Below are the code and all the weights of a small trained network. Each question names an input and a class and asks about switching units off, where a switched-off unit gives its printed mean instead of its output.

import numpy as np


def w(rows, s, z=0):
    codes = np.array(rows[::2]) - 128.0
    scale = np.full(codes.shape[1], s)
    scale[-1] = z or s
    return codes * scale


def f(y):
    return np.maximum(y, 0)


def log_softmax(a):
    a = a - a.max(-1, keepdims=True)
    return a - np.log(np.exp(a).sum(-1, keepdims=True))


def net(x, mask):
    res = np.array(x, float).reshape(1, 7) / 4 @ E
    y = f(res @ A[0][:, :-1].T + A[0][:, -1])
    res = res + np.where(mask, y, B[0][:, -1]) @ B[0][:, :-1]
    return log_softmax(res[-1] @ U[:, :-1].T + U[:, -1])


A, B = {}, {}
E = w([
[214,194,41,110,64,123,191,105,198,89,86,180],'x0',
[189,130,79,89,173,255,131,150,45,120,187,133],'x1',
[191,165,74,223,150,75,127,193,125,112,175,17],'x2',
[40,181,64,135,216,124,74,81,168,22,142,139],'x3',
[120,110,183,164,89,238,124,152,192,57,63,72],'x4',
[126,100,88,239,42,159,75,72,108,152,158,166],'x5',
[121,85,145,229,175,115,188,217,112,79,109,235],'x6',
],0.0073)
A[0] = w([
[107,96,158,149,59,49,171,129,175,190,106,115,146],'neuron 1',
[73,141,185,120,105,66,168,93,176,133,115,150,216],'neuron 2',
[196,114,178,118,66,134,162,158,94,198,112,118,69],'neuron 3',
[174,74,154,101,83,127,149,136,110,190,135,117,45],'neuron 4',
[166,166,132,81,131,135,95,102,136,149,146,66,52],'neuron 5',
[167,181,82,114,104,154,166,143,147,103,78,144,83],'neuron 6',
[163,176,97,158,71,107,161,110,190,110,98,161,184],'neuron 7',
[131,161,114,92,164,89,139,126,102,163,157,179,102],'neuron 8',
[116,95,118,146,73,156,87,87,117,130,124,182,98],'neuron 9',
[172,77,152,133,75,112,152,160,82,183,100,129,57],'neuron 10',
[128,131,181,2,203,84,190,208,147,89,121,79,136],'neuron 11',
[72,147,90,177,162,101,56,78,156,105,103,142,122],'neuron 12',
[117,137,57,172,118,82,142,173,117,138,165,79,72],'neuron 13',
[106,88,144,177,125,146,152,181,151,103,135,167,76],'neuron 14',
[192,152,102,105,103,128,196,99,146,71,72,165,64],'neuron 15',
[113,172,98,92,195,138,96,102,126,44,162,133,113],'neuron 16',
[62,147,89,144,165,131,72,75,146,64,133,151,99],'neuron 17',
[129,129,108,184,123,69,137,155,159,127,138,65,59],'neuron 18',
[190,180,93,173,143,86,132,181,123,114,199,62,39],'neuron 19',
[137,140,136,61,97,130,76,106,122,159,135,63,69],'neuron 20',
[100,150,84,98,144,85,130,130,109,146,170,159,42],'neuron 21',
[111,74,154,18,125,146,122,112,145,100,88,166,89],'neuron 22',
[194,121,91,106,154,169,118,101,78,145,206,164,156],'neuron 23',
[171,140,76,111,153,74,154,103,126,163,142,171,127],'neuron 24',
[176,146,99,151,144,96,102,164,139,140,166,46,67],'neuron 25',
[59,75,165,167,149,105,81,148,65,146,121,76,107],'neuron 26',
[119,171,120,67,124,135,79,69,107,176,118,78,17],'neuron 27',
[185,144,120,184,134,133,110,188,148,95,134,35,89],'neuron 28',
[176,184,43,118,76,134,182,105,151,95,90,177,86],'neuron 29',
[122,91,92,249,45,156,51,81,108,144,184,148,84],'neuron 30',
[73,50,222,154,186,152,59,123,70,141,166,95,55],'neuron 31',
[111,145,103,91,75,148,83,88,131,145,176,86,49],'neuron 32',
[167,141,75,78,151,207,138,149,60,138,150,138,148],'neuron 33',
[122,128,161,160,61,208,133,135,183,92,68,105,210],'neuron 34',
[75,47,179,142,137,140,87,155,119,127,154,107,213],'neuron 35',
[127,125,108,87,156,19,161,129,108,142,143,150,173],'neuron 36',
[179,101,113,102,155,237,160,128,76,111,158,114,189],'neuron 37',
[154,129,148,97,145,129,145,166,130,76,85,74,131],'neuron 38',
[85,96,147,57,105,156,120,88,138,153,134,236,6],'neuron 39',
[116,133,135,100,103,77,96,66,178,166,96,64,115],'neuron 40',
[145,134,102,126,121,64,144,113,71,206,204,189,93],'neuron 41',
[117,97,145,170,208,111,215,177,105,82,97,199,71],'neuron 42',
[96,144,130,104,131,132,113,103,125,141,146,101,119],'neuron 43',
[202,68,190,115,67,143,161,150,100,184,131,100,55],'neuron 44',
[103,107,117,174,178,91,156,196,133,143,134,205,73],'neuron 45',
[89,138,104,127,167,133,97,94,112,63,152,135,20],'neuron 46',
[135,113,165,129,111,216,144,185,198,81,104,90,200],'neuron 47',
[140,94,130,184,143,119,149,169,86,122,110,204,35],'neuron 48',
],0.0076,0.0027)
B[0] = w([
[137,73,156,151,201,99,127,121,140,52,106,140,211],'neuron 1',
[131,81,143,154,167,95,91,128,135,114,75,170,207],'neuron 2',
[142,145,136,99,152,139,158,172,183,66,173,115,215],'neuron 3',
[137,140,128,114,151,139,175,170,185,90,143,112,188],'neuron 4',
[138,137,93,159,80,141,148,139,107,101,65,121,179],'neuron 5',
[131,105,109,84,112,82,87,123,113,128,167,100,201],'neuron 6',
[136,84,116,70,134,74,78,111,85,136,168,109,220],'neuron 7',
[85,115,166,144,109,169,127,79,119,163,150,92,175],'neuron 8',
[160,188,171,108,137,147,106,152,117,175,108,163,180],'neuron 9',
[141,147,114,101,186,151,174,167,176,58,173,121,201],'neuron 10',
[240,223,159,120,147,98,89,117,103,205,111,123,254],'neuron 11',
[146,136,151,124,190,132,162,176,190,77,132,111,198],'neuron 12',
[81,133,162,98,117,161,126,161,115,139,109,175,192],'neuron 13',
[144,144,91,176,80,139,179,108,91,115,90,94,186],'neuron 14',
[125,119,105,77,91,77,89,142,103,134,163,99,208],'neuron 15',
[164,143,145,125,154,136,159,146,199,85,148,134,213],'neuron 16',
[149,156,133,90,163,144,172,149,183,79,155,119,205],'neuron 17',
[89,102,152,111,122,135,121,169,108,122,89,189,194],'neuron 18',
[85,114,138,82,98,168,131,183,124,136,120,207,224],'neuron 19',
[141,149,74,161,78,135,151,130,105,92,71,104,181],'neuron 20',
[81,138,145,153,138,165,155,102,126,128,163,103,162],'neuron 21',
[83,133,162,100,97,177,130,179,104,170,114,197,200],'neuron 22',
[137,98,152,162,166,102,84,87,142,94,91,137,210],'neuron 23',
[85,135,165,144,124,154,108,87,102,135,182,89,180],'neuron 24',
[80,113,155,101,94,168,134,178,90,137,112,204,203],'neuron 25',
[138,88,89,85,93,63,79,138,125,117,164,119,200],'neuron 26',
[130,137,82,149,76,155,165,115,95,94,80,110,178],'neuron 27',
[62,114,162,104,103,163,127,167,114,154,120,191,229],'neuron 28',
[120,101,94,50,112,73,95,143,107,144,172,98,223],'neuron 29',
[234,254,190,139,171,124,84,131,106,212,109,157,228],'neuron 30',
[128,105,57,49,97,72,104,149,87,127,188,89,215],'neuron 31',
[131,139,87,165,99,147,194,111,98,114,75,122,173],'neuron 32',
[127,63,150,178,167,80,88,104,121,71,87,168,221],'neuron 33',
[88,130,154,163,133,173,100,73,122,148,170,86,239],'neuron 34',
[148,126,110,94,115,84,93,124,92,137,161,116,204],'neuron 35',
[87,114,189,183,147,144,140,77,122,166,141,82,194],'neuron 36',
[139,35,156,169,170,66,101,87,138,93,73,161,233],'neuron 37',
[113,168,175,150,149,164,95,98,102,187,128,140,197],'neuron 38',
[71,122,127,68,102,188,125,223,112,164,121,217,199],'neuron 39',
[143,108,93,179,115,135,147,102,94,79,54,127,194],'neuron 40',
[82,143,164,162,124,175,141,72,130,128,174,76,202],'neuron 41',
[161,152,73,143,69,168,164,104,92,108,85,109,218],'neuron 42',
[146,137,98,124,112,128,140,140,134,110,118,119,158],'neuron 43',
[132,139,129,92,165,150,185,153,192,74,152,100,219],'neuron 44',
[148,137,66,148,67,163,160,87,90,93,62,87,194],'neuron 45',
[133,137,116,98,155,134,178,179,174,94,155,113,174],'neuron 46',
[63,130,159,171,129,155,108,53,109,147,166,60,240],'neuron 47',
[135,157,74,131,76,146,174,109,105,98,78,99,191],'neuron 48',
],0.0072,0.0091)
U = w([
[153,149,23,161,52,153,192,114,96,95,52,104,81],'0',
[38,113,159,80,99,177,126,208,117,165,130,254,85],'1',
[164,151,132,100,193,132,198,180,240,57,202,106,96],'2',
[136,86,61,63,96,27,64,138,97,145,224,93,88],'3',
[229,223,179,139,169,110,96,125,121,218,118,149,254],'4',
[33,119,188,185,136,176,116,58,128,152,198,60,112],'5',
[136,23,164,179,194,55,87,105,144,66,61,178,116],'6',
[128,88,87,168,147,108,122,147,183,188,157,130,153],'7',
],0.011,0.0095)

Each question gives the input, the list of numbers given to net, and the class t.
The units are the neurons (one row each of A and B). Each row of codes is followed by its name. A weight is (code - 128) times the scale printed after its matrix; where a second scale follows, it is the last column's (A, B and U).
mask holds one flag per neuron, in row order. A switched-off neuron (its flag False) gives its mean, the last column of its row in B, instead of its output. The means were averaged over made-up inputs and are rounded, as every weight is.
A unit's drop is (log p(t) with every unit on - log p(t) with that unit switched off) / (log p(t) with every unit on - log p(t) with every unit switched off).
The circuit of an input: a set's keep is (log p(t) with only the set's units on - log p(t) with every unit switched off) / (log p(t) with every unit on - log p(t) with every unit switched off). Starting from the 12 units with the biggest drops (on a tie, the unit counted first), units are removed one at a time, each time the one whose removal leaves the highest keep (on an exact tie, the one counted first), for as long as the keep stays at least 0.8.
circuit, biggest first: the units of the circuit, biggest drop first
unit that matters most: the unit with the biggest drop
k most important neurons: the k neurons with the biggest drops, biggest first
drop of u: that unit's drop, to one decimal
input [2,7,7,0,8,3,4], class 5: circuit, biggest first : [neuron 47]
input [-4,6,-1,5,-6,-4,5], class 5: circuit, biggest first : [neuron 8; neuron 36]
input [0,0,-3,-1,6,-6,0], class 4: 2 most important neurons : [neuron 11; neuron 41]
input [-4,2,8,7,4,-7,7], class 1: 2 most important neurons : [neuron 28; neuron 19]
input [-3,-5,-6,-8,4,-1,-6], class 2: circuit, biggest first : [neuron 44; neuron 3]
input [5,2,5,8,6,7,1], class 2: 2 most important neurons : [neuron 17; neuron 12]
input [-2,-2,6,-4,2,-6,4], class 1: 3 most important neurons : [neuron 28; neuron 30; neuron 19]
input [7,8,2,-8,3,0,7], class 2: 4 most important neurons : [neuron 3; neuron 44; neuron 10; neuron 4]
input [2,-8,8,2,1,3,8], class 0: 4 most important neurons : [neuron 45; neuron 42; neuron 14; neuron 48]
input [-8,3,8,-4,-2,8,4], class 1: 2 most important neurons : [neuron 19; neuron 13]
input [-6,6,8,7,2,3,-3], class 1: circuit, biggest first : [neuron 25; neuron 19]
input [-7,-8,-6,-7,2,2,-6], class 6: 2 most important neurons : [neuron 1; neuron 2]
input [3,-8,0,-8,-2,-1,4], class 2: 4 most important neurons : [neuron 10; neuron 3; neuron 44; neuron 37]
input [6,-5,-8,6,6,-1,8], class 0: 3 most important neurons : [neuron 42; neuron 14; neuron 45]
input [-8,-2,4,3,-7,2,5], class 3: circuit, biggest first : [neuron 31]
input [-5,-7,1,6,-5,-2,7], class 0: circuit, biggest first : [neuron 45; neuron 42]
input [8,-6,5,-1,8,2,-2], class 3: 4 most important neurons : [neuron 7; neuron 29; neuron 15; neuron 6]
input [2,7,3,-5,2,2,6], class 6: 3 most important neurons : [neuron 37; neuron 33; neuron 23]
input [3,4,-5,3,0,8,-8], class 0: 3 most important neurons : [neuron 32; neuron 27; neuron 11]
input [3,-6,-5,6,-4,8,5], class 4: circuit, biggest first : [neuron 30]
input [6,-5,-1,-7,-8,6,6], class 5: 3 most important neurons : [neuron 41; neuron 24; neuron 36]
input [-7,4,0,5,1,7,-6], class 3: 3 most important neurons : [neuron 31; neuron 26; neuron 11]
input [3,-5,3,1,7,-1,-1], class 5: drop of neuron 34 : 0.1
input [7,4,5,-3,-4,4,6], class 3: drop of neuron 7 : 0.6
input [2,3,6,1,-7,-2,-2], class 5: drop of neuron 24 : 0.2
input [-4,0,4,3,0,5,-5], class 0: drop of neuron 32 : 0.3
input [-4,4,-7,8,-5,-3,-3], class 2: unit that matters most : neuron 16
